x =
[[-0.12 -2.10 -3.24 -0.80 -3.87  2.69 -1.52 -2.26 -5.22  0.22  0.96 -2.81
   1.09  1.80 -1.31]
 [ 2.03 -3.81 -0.25 -3.60 -1.38 -1.06 -2.31 -1.22  0.29 -4.50  0.72  0.00
   4.93 -2.88 -3.35]
 [-0.86 -2.19  1.97 -1.81 -0.45 -1.32 -1.31 -0.96  3.01 -3.48 -0.41 -0.21
   3.31 -1.51 -4.17]]
x[-3,0] => -0.12
x[2,-4] => -0.21
x[2] => [-0.86, -2.19, 1.97, -1.81, -0.45, -1.32, -1.31, -0.96, 3.01, -3.48, -0.41, -0.21, 3.31, -1.51, -4.17]
x[-3] => [-0.12, -2.10, -3.24, -0.80, -3.87, 2.69, -1.52, -2.26, -5.22, 0.22, 0.96, -2.81, 1.09, 1.80, -1.31]
x[1,10] => 0.72
x[2,-10] => -1.32
x[:, 11] => [-2.81, 0.00, -0.21]
x[:, 10] => [0.96, 0.72, -0.41]
x[:, -9] => [-1.52, -2.31, -1.31]
x[:, -2] => [1.80, -2.88, -1.51]
x[-1,-8] => -0.96
x[-3,-4] => -2.81
x[:, -10] => [2.69, -1.06, -1.32]
x[-2,-11] => -1.38
x[0,-8] => -2.26
x[-1,-15] => -0.86
x[2,-3] => 3.31
x[-1,14] => -4.17
x[1,14] => -3.35
x[:, 14] => [-1.31, -3.35, -4.17]
x[2,8] => 3.01
x[-1,1] => -2.19
x[1,-4] => 0.00
x[1,3] => -3.60
x[1] => [2.03, -3.81, -0.25, -3.60, -1.38, -1.06, -2.31, -1.22, 0.29, -4.50, 0.72, 0.00, 4.93, -2.88, -3.35]
x[-1,-2] => -1.51
x[-2,1] => -3.81
x[-1,3] => -1.81

X =
-14,-5,-5,12,-27,-8,-9,-17,-13,0,3
2,-25,-10,-41,25,-14,-12,5,-4,-25,-21
-8,-16,-4,-18,-4,-11,-12,-15,0,0,-6
-22,16,-12,30,-49,0,-7,-18,-24,1,-1
Indices start at 0.
(0, 0): -14
(2, 10): -6
(0, 4): -27
(0, 6): -9
(0, 2): -5
(3, 8): -24
(2, 7): -15
(3, 9): 1
(0, 7): -17
(1, 1): -25
(1, 6): -12
(0, 3): 12
(3, 1): 16
(2, 5): -11
(1, 10): -21
(3, 3): 30
(3, 0): -22

A =
-13   -5   21   11   -4  -17  -18  -40    1   25   -3  -15  -21
-22  -29   15    6   28   -4   39   30    6  -49   18   -7  -47
 -4   -7   -3   -3    7    1   14   16    0  -21    4    1  -10
 -7  -10    4   -1    9   -6   15    5    2  -17    8   -3  -19
 12   13  -20   -9  -18   11  -22    3   -9   11  -17    6   34
  4    6   -6   -3  -13    1  -18  -10   -5   14  -12   -1   14
-17   -9   27   15   -2  -18  -17  -41    2   23   -2  -19  -28
A[0, 0] = -13
A[:, 5] = [-17, -4, 1, -6, 11, 1, -18]
A[3, 3] = -1
A[5, 6] = -18
A[2, 12] = -10
A[2, 4] = 7
A[4] = [12, 13, -20, -9, -18, 11, -22, 3, -9, 11, -17, 6, 34]
A[:, 6] = [-18, 39, 14, 15, -22, -18, -17]
A[0, 3] = 11
A[6] = [-17, -9, 27, 15, -2, -18, -17, -41, 2, 23, -2, -19, -28]
A[5] = [4, 6, -6, -3, -13, 1, -18, -10, -5, 14, -12, -1, 14]
A[6, 2] = 27
A[:, 11] = [-15, -7, 1, -3, 6, -1, -19]
A[1, 8] = 6
A[6, 4] = -2
A[4, 10] = -17
A[6, 3] = 15
A[0, 7] = -40
A[2, 7] = 16
A[3] = [-7, -10, 4, -1, 9, -6, 15, 5, 2, -17, 8, -3, -19]
A[1, 2] = 15
A[6, 0] = -17
A[5, 8] = -5
A[6, 10] = -2
A[:, 0] = [-13, -22, -4, -7, 12, 4, -17]
A[0, 2] = 21
A[5, 9] = 14
A[2] = [-4, -7, -3, -3, 7, 1, 14, 16, 0, -21, 4, 1, -10]
A[1, 6] = 39
A[4, 3] = -9
A[2, 1] = -7
A[3, 11] = -3
A[2, 10] = 4
